Below are the code and all the weights of a small trained network. Each question names an input and a class and asks about switching units off, where a switched-off unit gives its printed mean instead of its output.

import numpy as np


def w(rows, s, z=0):
    codes = np.array(rows[::2]) - 128.0
    scale = np.full(codes.shape[1], s)
    scale[-1] = z or s
    return codes * scale


def f(y):
    return np.maximum(y, 0)


def log_softmax(a):
    a = a - a.max(-1, keepdims=True)
    return a - np.log(np.exp(a).sum(-1, keepdims=True))


def net(x, mask):
    res = np.array(x, float).reshape(1, 6) / 4 @ E
    y = f(res @ A[0][:, :-1].T + A[0][:, -1])
    res = res + np.where(mask, y, B[0][:, -1]) @ B[0][:, :-1]
    return log_softmax(res[-1] @ U[:, :-1].T + U[:, -1])


A, B = {}, {}
E = w([
[151,135,220,109,29,51,112,17,133,144],'x0',
[94,231,144,235,66,139,240,177,254,173],'x1',
[55,56,247,183,181,108,142,96,124,184],'x2',
[77,232,211,78,147,128,26,145,82,162],'x3',
[82,178,61,221,50,114,27,81,167,60],'x4',
[64,62,137,146,161,48,123,64,120,55],'x5',
],0.0082)
A[0] = w([
[135,120,254,186,106,81,156,73,142,157,133],'n0',
[120,233,89,173,73,147,105,132,189,121,73],'n1',
[85,92,186,141,67,65,115,57,119,110,194],'n2',
[148,76,62,56,135,157,130,106,78,106,161],'n3',
[93,208,224,109,151,105,183,147,159,182,65],'n4',
[135,147,87,105,74,113,91,131,142,101,173],'n5',
[169,164,162,105,148,194,213,226,131,236,167],'n6',
[130,220,61,188,50,144,99,147,176,106,97],'n7',
[202,142,160,125,158,198,184,174,137,207,65],'n8',
[98,101,192,165,99,77,126,49,125,129,67],'n9',
[133,128,116,121,235,167,72,166,74,131,88],'n10',
[153,110,119,102,151,88,98,117,95,103,43],'n11',
[195,124,146,85,158,174,121,164,80,195,87],'n12',
[87,69,238,148,134,92,92,57,135,169,68],'n13',
[121,93,106,59,145,99,67,83,60,69,122],'n14',
[100,137,133,127,122,162,117,90,140,130,46],'n15',
[158,135,128,115,141,114,130,96,142,97,1],'n16',
[173,89,94,100,93,90,136,86,134,99,49],'n17',
[112,89,75,220,134,131,196,168,165,127,42],'n18',
[193,120,60,90,58,88,162,47,153,68,39],'n19',
[63,124,178,128,210,155,56,149,68,127,78],'n20',
[110,90,55,212,148,129,194,154,207,87,77],'n21',
[120,236,89,168,64,127,87,118,142,140,14],'n22',
[135,95,104,207,172,152,225,171,183,109,120],'n23',
[112,204,185,132,128,84,137,165,139,200,143],'n24',
],0.009,0.0033)
B[0] = w([
[92,126,152,174,63,77,172,147,196,214,199],'n0',
[121,137,134,181,42,200,87,68,131,68,216],'n1',
[144,140,181,207,153,101,132,153,139,181,200],'n2',
[213,99,97,116,165,98,101,145,57,141,204],'n3',
[61,230,173,92,72,133,225,125,197,80,196],'n4',
[164,119,173,146,129,150,63,139,95,98,178],'n5',
[143,144,105,31,29,169,218,143,142,86,251],'n6',
[114,130,133,208,59,255,37,76,116,70,231],'n7',
[173,119,109,59,64,171,185,112,143,143,207],'n8',
[113,131,184,198,132,103,131,151,131,214,183],'n9',
[104,92,94,40,150,131,68,45,148,130,196],'n10',
[148,138,141,110,172,97,88,129,116,115,166],'n11',
[176,60,150,48,85,107,132,107,106,135,198],'n12',
[123,47,195,144,104,68,130,126,186,229,201],'n13',
[143,149,177,119,254,52,101,136,73,87,217],'n14',
[141,99,131,129,121,148,114,145,135,149,134],'n15',
[140,166,121,115,140,119,134,147,137,131,136],'n16',
[188,153,131,147,147,110,142,172,108,118,171],'n17',
[69,106,51,165,170,182,144,162,121,128,206],'n18',
[200,213,144,193,165,146,129,235,100,114,200],'n19',
[30,102,118,101,150,89,95,8,158,124,195],'n20',
[58,110,47,178,166,150,119,181,96,139,223],'n21',
[148,149,198,191,30,193,58,76,125,97,198],'n22',
[43,95,9,153,156,170,186,176,135,157,225],'n23',
[73,172,176,102,75,131,157,87,186,71,189],'n24',
],0.0074,0.015)
U = w([
[72,106,1,181,169,168,156,174,128,124,252],'0',
[93,204,155,80,81,149,222,141,170,91,24],'1',
[219,65,95,50,101,148,160,152,93,149,27],'2',
[122,167,148,205,72,189,27,115,122,71,122],'3',
[208,160,151,160,214,80,94,197,67,85,170],'4',
[105,101,153,64,215,77,46,78,94,106,110],'5',
[101,115,213,192,122,69,143,134,165,231,212],'6',
],0.0083,0.0016)

Each question gives the input, the list of numbers given to net, and the class t.
The units are the neurons (one row each of A and B). Each row of codes is followed by its name. A weight is (code - 128) times the scale printed after its matrix; where a second scale follows, it is the last column's (A, B and U).
mask holds one flag per neuron, in row order. A switched-off neuron (its flag False) gives its mean, the last column of its row in B, instead of its output. The means were averaged over made-up inputs and are rounded, as every weight is.
A unit's drop is (log p(t) with every unit on - log p(t) with that unit switched off) / (log p(t) with every unit on - log p(t) with every unit switched off).
The circuit of an input: a set's keep is (log p(t) with only the set's units on - log p(t) with every unit switched off) / (log p(t) with every unit on - log p(t) with every unit switched off). Starting from the 12 units with the biggest drops (on a tie, the unit counted first), units are removed one at a time, each time the one whose removal leaves the highest keep (on an exact tie, the one counted first), for as long as the keep stays at least 0.8.
units of the circuit, in order: the units of the circuit, biggest drop first
unit that matters most: the unit with the biggest drop
k most important neurons: the k neurons with the biggest drops, biggest first
drop when u is switched off: that unit's drop, to one decimal
input [-6,-4,2,6,0,-8], class 2: units of the circuit, in order : (n12)
input [-5,-2,4,-2,6,-6], class 0: units of the circuit, in order : (n22; n24)
input [6,2,4,6,5,-6], class 6: 4 most important neurons : (n0; n13; n9; n2)
input [1,0,4,-4,-8,-4], class 1: 3 most important neurons : (n4; n6; n3)
input [-7,1,8,-7,-8,-7], class 2: 2 most important neurons : (n6; n8)
input [3,8,-2,-1,0,-4], class 3: 2 most important neurons : (n7; n1)
input [-1,-8,7,2,-4,-8], class 5: 3 most important neurons : (n20; n10; n14)
input [-1,2,7,5,-3,-1], class 1: 3 most important neurons : (n4; n6; n24)
input [-3,1,8,-3,3,5], class 6: 3 most important neurons : (n13; n9; n0)
input [-3,8,4,-4,1,-5], class 0: 3 most important neurons : (n23; n21; n18)
input [-8,7,-6,-5,6,-6], class 3: 3 most important neurons : (n7; n22; n1)
input [-2,-1,5,8,3,-1], class 6: drop when n13 is switched off : 0.2
input [6,6,8,0,-5,-5], class 1: drop when n6 is switched off : 0.5
input [2,-8,-8,-1,6,-4], class 4: unit that matters most : n14
input [-5,-1,6,2,-3,3], class 5: drop when n20 is switched off : 0.2
